Here is a tiny trained network, its code and every weight. The questions are about switching its units off for an input and a class, where a switched-off unit gives its printed mean instead of its output.

import numpy as np


def w(rows, s, z=0):
    codes = np.array(rows[::2]) - 128.0
    scale = np.full(codes.shape[1], s)
    scale[-1] = z or s
    return codes * scale


def norm(h):
    return h / np.sqrt((h * h).mean(-1, keepdims=True) + 1e-5)


def f(y):
    return np.maximum(y, 0)


def log_softmax(a):
    a = a - a.max(-1, keepdims=True)
    return a - np.log(np.exp(a).sum(-1, keepdims=True))


def net(x, mask):
    res = np.array(x, float).reshape(1, 7) / 4 @ E
    u = 0
    for l in range(4):
        y = f(norm(res) @ A[l][:, :-1].T + A[l][:, -1])
        res = res + np.where(mask[u : u + 7], y, B[l][:, -1]) @ B[l][:, :-1]
        u += 7
    return log_softmax(norm(res)[-1] @ U[:, :-1].T + U[:, -1])


A, B = {}, {}
E = w([
[176,167,62,86,146,1,127,128],'x0',
[130,136,80,173,66,139,81,152],'x1',
[141,168,131,191,110,114,136,63],'x2',
[56,153,119,134,103,127,86,111],'x3',
[120,6,28,81,94,124,154,80],'x4',
[150,119,150,106,83,109,181,81],'x5',
[127,110,118,117,105,135,170,225],'x6',
],0.0077)
A[0] = w([
[79,228,168,145,165,171,61,79,150],'L0N1',
[57,128,253,110,91,80,92,85,129],'L0N2',
[172,151,222,131,121,177,97,58,23],'L0N3',
[230,134,108,103,133,77,157,25,3],'L0N4',
[68,40,105,78,145,184,61,131,53],'L0N5',
[84,187,96,150,83,81,8,104,111],'L0N6',
[155,151,135,119,69,59,149,93,68],'L0N7',
],0.0075,0.0026)
B[0] = w([
[53,97,100,126,134,210,152,128,254],'L0N1',
[130,111,57,124,243,195,169,103,197],'L0N2',
[164,105,140,155,181,109,115,134,193],'L0N3',
[102,146,60,151,57,180,115,134,194],'L0N4',
[43,2,51,124,42,137,198,217,189],'L0N5',
[119,193,133,106,89,100,48,103,220],'L0N6',
[38,102,6,150,45,132,111,153,175],'L0N7',
],0.0072,0.0063)
A[1] = w([
[101,124,90,77,118,70,128,87,104],'L1N1',
[102,158,204,84,131,120,114,83,2],'L1N2',
[142,166,112,37,194,70,134,222,64],'L1N3',
[179,175,152,89,151,83,148,128,104],'L1N4',
[142,140,94,116,161,61,160,39,81],'L1N5',
[71,116,74,117,230,103,180,117,123],'L1N6',
[118,125,255,63,157,168,113,188,28],'L1N7',
],0.0086,0.003)
B[1] = w([
[140,147,253,132,165,139,187,136,218],'L1N1',
[183,190,95,180,78,131,141,106,134],'L1N2',
[180,178,77,150,62,102,99,141,236],'L1N3',
[120,165,130,80,116,152,78,132,161],'L1N4',
[68,164,86,162,131,181,150,199,183],'L1N5',
[138,136,138,84,74,164,140,146,252],'L1N6',
[88,144,164,180,172,149,153,124,215],'L1N7',
],0.011,0.0037)
A[2] = w([
[118,179,107,134,95,152,90,82,159],'L2N1',
[179,142,90,155,44,27,97,100,97],'L2N2',
[97,183,138,134,132,243,129,89,140],'L2N3',
[148,174,140,118,115,131,208,119,5],'L2N4',
[131,86,82,154,98,110,119,163,210],'L2N5',
[117,10,127,91,91,130,125,140,173],'L2N6',
[137,115,130,108,173,162,152,112,93],'L2N7',
],0.011,0.0014)
B[2] = w([
[145,116,58,112,55,155,81,218,196],'L2N1',
[254,142,171,39,161,174,100,30,188],'L2N2',
[158,81,125,174,126,53,70,148,251],'L2N3',
[144,51,65,162,173,191,128,136,154],'L2N4',
[110,94,133,65,80,206,216,74,184],'L2N5',
[124,84,186,66,122,170,253,69,195],'L2N6',
[166,112,151,134,182,119,161,160,152],'L2N7',
],0.0082,0.011)
A[3] = w([
[121,18,166,67,88,133,181,147,151],'L3N1',
[238,119,248,131,173,76,224,135,127],'L3N2',
[15,94,85,184,94,237,75,87,252],'L3N3',
[164,165,116,69,122,240,10,115,106],'L3N4',
[79,169,151,154,238,159,102,193,121],'L3N5',
[2,162,145,158,56,78,40,74,78],'L3N6',
[148,144,245,171,239,115,162,58,22],'L3N7',
],0.0062,0.0025)
B[3] = w([
[108,117,85,162,135,116,214,146,219],'L3N1',
[104,152,114,193,85,139,10,148,166],'L3N2',
[124,109,114,130,115,81,168,178,254],'L3N3',
[147,162,94,108,139,104,128,188,216],'L3N4',
[110,97,118,119,125,101,109,98,179],'L3N5',
[82,169,164,161,165,82,124,139,162],'L3N6',
[187,69,175,117,159,199,54,85,151],'L3N7',
],0.012,0.0076)
U = w([
[46,152,115,203,139,67,92,221,172],'0',
[151,76,210,164,209,184,82,116,94],'1',
[78,202,172,94,208,70,158,47,1],'2',
[195,221,92,42,91,122,93,152,158],'3',
[80,191,205,116,142,84,148,66,14],'4',
[92,61,128,74,109,181,254,134,199],'5',
],0.013,0.0053)

Each question gives the input, the list of numbers given to net, and the class t.
The units are the neurons (one row each of A and B). Each row of codes is followed by its name. A weight is (code - 128) times the scale printed after its matrix; where a second scale follows, it is the last column's (A, B and U).
mask holds one flag per neuron, layer by layer. A switched-off neuron (its flag False) gives its mean, the last column of its row in B, instead of its output. The means were averaged over made-up inputs and are rounded, as every weight is.
A unit's drop is (log p(t) with every unit on - log p(t) with that unit switched off) / (log p(t) with every unit on - log p(t) with every unit switched off).
The circuit of an input: a set's keep is (log p(t) with only the set's units on - log p(t) with every unit switched off) / (log p(t) with every unit on - log p(t) with every unit switched off). Starting from the 12 units with the biggest drops (on a tie, the unit counted first), units are removed one at a time, each time the one whose removal leaves the highest keep (on an exact tie, the one counted first), for as long as the keep stays at least 0.8.
circuit, biggest first: the units of the circuit, biggest drop first
unit that matters most: the unit with the biggest drop
top k neurons: the k neurons with the biggest drops, biggest first
k most important neurons of layer l: the k neurons of layer l with the biggest drops, biggest first
drop of u: that unit's drop, to one decimal
input [0,-2,-2,-8,-7,-8,-4], class 1: top 2 neurons -> (L3N7; L1N7)
input [5,4,7,8,4,-3,2], class 3: circuit, biggest first -> (L2N2)
input [3,-5,-6,-3,-7,6,5], class 3: top 2 neurons -> (L1N3; L0N1)
input [7,4,-7,-2,3,1,3], class 3: circuit, biggest first -> (L1N3; L2N2)
input [0,-7,-7,-3,-6,3,3], class 0: top 3 neurons -> (L1N7; L1N3; L2N2)
input [6,-4,4,8,7,-6,-4], class 0: top 2 neurons -> (L1N5; L1N1)
input [5,-8,3,2,0,3,-3], class 0: top 2 neurons -> (L1N5; L2N6)
input [-8,-5,6,7,-6,-7,-8], class 0: 3 most important neurons of layer 1 -> (L1N1; L1N2; L1N6)
input [0,-8,-8,-3,-4,-2,-3], class 0: 4 most important neurons of layer 2 -> (L2N6; L2N2; L2N3; L2N5)
input [5,7,7,4,3,6,7], class 3: top 4 neurons -> (L2N2; L0N5; L0N1; L0N6)
input [8,-3,-1,1,-1,6,-8], class 0: top 4 neurons -> (L1N5; L1N1; L1N3; L2N2)
input [5,-3,4,3,0,4,-5], class 0: 2 most important neurons of layer 1 -> (L1N5; L1N1)
input [3,0,7,-7,-1,-8,-1], class 3: top 3 neurons -> (L0N2; L1N1; L0N4)
input [6,-5,-8,-3,-2,4,7], class 3: unit that matters most -> L1N3
input [6,7,6,6,-4,4,6], class 3: drop of L2N2 -> 0.6
input [-3,-2,3,-3,-1,-1,-4], class 1: drop of L0N3 -> 0.3
input [-6,1,8,2,2,5,-6], class 0: drop of L2N7 -> 0.0
input [2,-1,7,-7,-5,2,4], class 3: drop of L0N1 -> 0.2
